Below are the code and all the weights of a small trained network. Each question names an input and a target symbol and asks about switching units off, where a switched-off unit gives its printed mean instead of its output.

import numpy as np


def w(rows, s, z=0):
    codes = np.array(rows[::2]) - 128.0
    scale = np.full(codes.shape[1], s)
    scale[-1] = z or s
    return codes * scale


def f(y):
    return y / 2 * (1 + np.tanh(0.7978845608 * (y + 0.044715 * y**3)))


def softmax(a):
    e = np.exp(a - a.max(-1, keepdims=True))
    return e / e.sum(-1, keepdims=True)


def log_softmax(a):
    a = a - a.max(-1, keepdims=True)
    return a - np.log(np.exp(a).sum(-1, keepdims=True))


def net(x, mask):
    ids = ['αβεζλμξπφψ'.index(c) for c in x.split()]
    T = len(ids)
    res = E[ids] + P[:T]
    q, k, v = (res @ M[0].T for M in (Q, K, V))
    z = softmax(np.where(np.tri(T) > 0, q @ k.T / 4**0.5, -1e9)) @ v
    res = res + np.where(mask[0], z, O[0][:, -1]) @ O[0][:, :-1]
    y = f(res @ A[0][:, :-1].T + A[0][:, -1])
    res = res + np.where(mask[1:25], y, B[0][:, -1]) @ B[0][:, :-1]
    return log_softmax(res[-1] @ U[:, :-1].T + U[:, -1])


Q, K, V, O, A, B = {}, {}, {}, {}, {}, {}
E = w([
[218,134,88,125,63,150,206],'α',
[138,109,99,132,162,131,29],'β',
[90,157,94,156,151,189,171],'ε',
[115,106,106,55,175,123,64],'ζ',
[169,59,47,122,112,41,79],'λ',
[189,171,95,241,154,146,101],'μ',
[34,163,94,88,73,132,159],'ξ',
[89,118,193,65,190,116,252],'π',
[68,125,13,72,8,105,136],'φ',
[239,223,107,80,140,47,46],'ψ',
],0.015)
P = w([
[108,176,70,148,210,159,112],'0',
[176,38,68,53,104,160,159],'1',
[91,129,144,63,134,58,153],'2',
[120,154,112,175,139,181,76],'3',
[181,11,84,66,95,169,187],'4',
[63,120,155,90,73,64,133],'5',
[127,167,114,183,142,169,83],'6',
[179,6,66,80,106,149,159],'7',
],0.011)
Q[0] = w([
[170,128,196,254,138,195,171],'H0',
[119,63,131,43,119,52,139],'H0',
[165,16,73,119,164,185,149],'H0',
[42,140,155,150,176,75,87],'H0',
],0.008)
K[0] = w([
[74,99,13,70,166,72,105],'H0',
[130,123,255,189,62,105,169],'H0',
[59,172,89,126,99,70,94],'H0',
[82,45,170,172,208,165,164],'H0',
],0.008)
V[0] = w([
[109,144,254,79,133,88,101],'H0',
[137,57,115,173,217,156,132],'H0',
[141,22,174,150,85,162,103],'H0',
[173,135,102,157,160,171,43],'H0',
],0.0068)
O[0] = w([
[113,143,148,12,243,98,99,98],'H0',
[91,1,157,148,136,117,6,98],'H0',
[114,110,176,96,121,171,143,2],'H0',
[194,181,163,85,128,160,116,182],'H0',
],0.0072,0.006)
A[0] = w([
[86,91,150,85,105,52,155,55],'N0',
[91,204,126,129,153,76,134,129],'N1',
[133,140,123,58,107,44,161,57],'N2',
[139,136,125,81,82,94,186,108],'N3',
[118,150,226,39,202,133,134,207],'N4',
[162,131,141,220,105,95,39,3],'N5',
[72,115,205,56,173,107,88,155],'N6',
[34,67,82,72,94,53,75,107],'N7',
[102,54,90,143,189,151,79,246],'N8',
[25,234,189,160,153,251,139,62],'N9',
[128,79,188,170,107,98,70,176],'N10',
[111,24,129,15,90,80,183,120],'N11',
[117,203,241,101,110,121,112,73],'N12',
[148,120,112,56,66,121,76,168],'N13',
[131,187,181,186,246,132,102,231],'N14',
[107,55,141,110,80,152,167,50],'N15',
[62,131,149,40,119,135,193,78],'N16',
[86,59,98,169,222,204,117,168],'N17',
[156,171,68,170,89,254,120,59],'N18',
[160,129,212,111,93,71,200,114],'N19',
[37,173,187,151,144,127,150,112],'N20',
[207,58,160,86,138,108,106,96],'N21',
[90,160,122,186,134,86,97,90],'N22',
[168,199,147,158,132,69,137,83],'N23',
],0.009,0.0049)
B[0] = w([
[196,167,149,111,138,148,89,159],'N0',
[88,111,205,166,104,154,155,188],'N1',
[120,118,154,70,172,124,101,215],'N2',
[96,79,96,117,119,151,37,193],'N3',
[118,124,48,157,128,200,173,207],'N4',
[56,143,128,181,142,59,177,176],'N5',
[71,104,61,186,144,199,124,171],'N6',
[98,115,129,181,212,100,129,200],'N7',
[140,104,143,91,35,107,134,196],'N8',
[98,87,175,60,163,37,219,141],'N9',
[103,207,193,175,118,159,106,142],'N10',
[204,171,186,179,126,112,156,240],'N11',
[120,73,192,106,130,200,207,136],'N12',
[130,143,105,168,126,189,194,255],'N13',
[136,103,159,129,89,227,87,217],'N14',
[122,50,178,181,209,123,75,138],'N15',
[206,174,106,133,103,72,69,182],'N16',
[172,77,218,52,126,82,147,170],'N17',
[111,147,145,52,254,65,107,187],'N18',
[102,47,96,117,123,97,70,163],'N19',
[78,153,172,117,127,154,162,144],'N20',
[124,186,164,125,219,185,156,187],'N21',
[78,114,158,209,144,137,84,142],'N22',
[119,33,139,193,131,116,208,215],'N23',
],0.0077,0.0071)
U = w([
[210,236,49,71,129,126,143,146],'α',
[137,47,21,174,35,64,154,193],'β',
[89,114,129,158,254,134,71,13],'ε',
[93,141,3,138,122,162,121,81],'ζ',
[189,76,201,82,170,57,146,1],'λ',
[178,203,156,235,51,191,175,123],'μ',
[109,42,135,106,107,198,224,57],'ξ',
[108,93,60,103,92,238,40,130],'π',
[147,193,191,72,101,140,46,170],'φ',
[99,168,135,107,102,75,171,251],'ψ',
],0.0069,0.0029)

Each question gives the input, a string of symbols that net reads in full, and the target symbol t.
The units are the heads (4 rows each of Q, K, V and O) and the neurons (one row each of A and B). Each row of codes is followed by its name. A weight is (code - 128) times the scale printed after its matrix; where a second scale follows, it is the last column's (O, A, B and U).
mask holds one flag per unit, heads first, then neurons. A switched-off unit (its flag False) gives its mean, the last column of its rows in O or B, instead of its output. The means were averaged over made-up inputs and are rounded, as every weight is.
A unit's drop is (log p(t) with every unit on - log p(t) with that unit switched off) / (log p(t) with every unit on - log p(t) with every unit switched off).
The circuit of an input: a set's keep is (log p(t) with only the set's units on - log p(t) with every unit switched off) / (log p(t) with every unit on - log p(t) with every unit switched off). Starting from the 12 units with the biggest drops (on a tie, the unit counted first), units are removed one at a time, each time the one whose removal leaves the highest keep (on an exact tie, the one counted first), for as long as the keep stays at least 0.8.
units of the circuit, in order: the units of the circuit, biggest drop first
most important unit: the unit with the biggest drop
k most important neurons: the k neurons with the biggest drops, biggest first
input β ψ π β π, target λ: most important unit -> N11
input ψ α ζ ψ π π, target ε: units of the circuit, in order -> (H0, N6, N7)
input ψ π ψ ζ λ ψ ψ π, target α: units of the circuit, in order -> (H0, N16)
input ζ π ζ ψ ξ, target α: units of the circuit, in order -> (H0, N16, N23)
input ψ π ψ λ ψ α, target β: 2 most important neurons -> (N19, N21)
input ψ β β, target π: units of the circuit, in order -> (H0, N6, N11, N18)
input π ζ π π ζ, target λ: units of the circuit, in order -> (N17, H0)
input β π φ, target ε: units of the circuit, in order -> (N7, H0)
input ψ α ψ, target β: units of the circuit, in order -> (H0, N23, N19)
input ψ ψ ψ α, target α: units of the circuit, in order -> (N18, H0)
input α ψ α λ ψ π ε, target λ: units of the circuit, in order -> (N9, N18, N17)
input ψ μ λ, target μ: units of the circuit, in order -> (H0, N10, N11)
input β ψ ψ, target ξ: 2 most important neurons -> (N23, N12)
input α ε ψ ε, target λ: 3 most important neurons -> (N9, N18, N17)
input π φ ψ ξ ψ ψ ζ, target π: 2 most important neurons -> (N11, N14)
input φ ψ β α π, target λ: 3 most important neurons -> (N11, N15, N13)
input λ β π μ β, target λ: 2 most important neurons -> (N17, N4)
input α ζ ψ φ μ β, target μ: most important unit -> N10
input π ξ ψ μ, target ε: 2 most important neurons -> (N18, N22)
input α ψ π λ π β, target ε: 4 most important neurons -> (N7, N6, N10, N22)
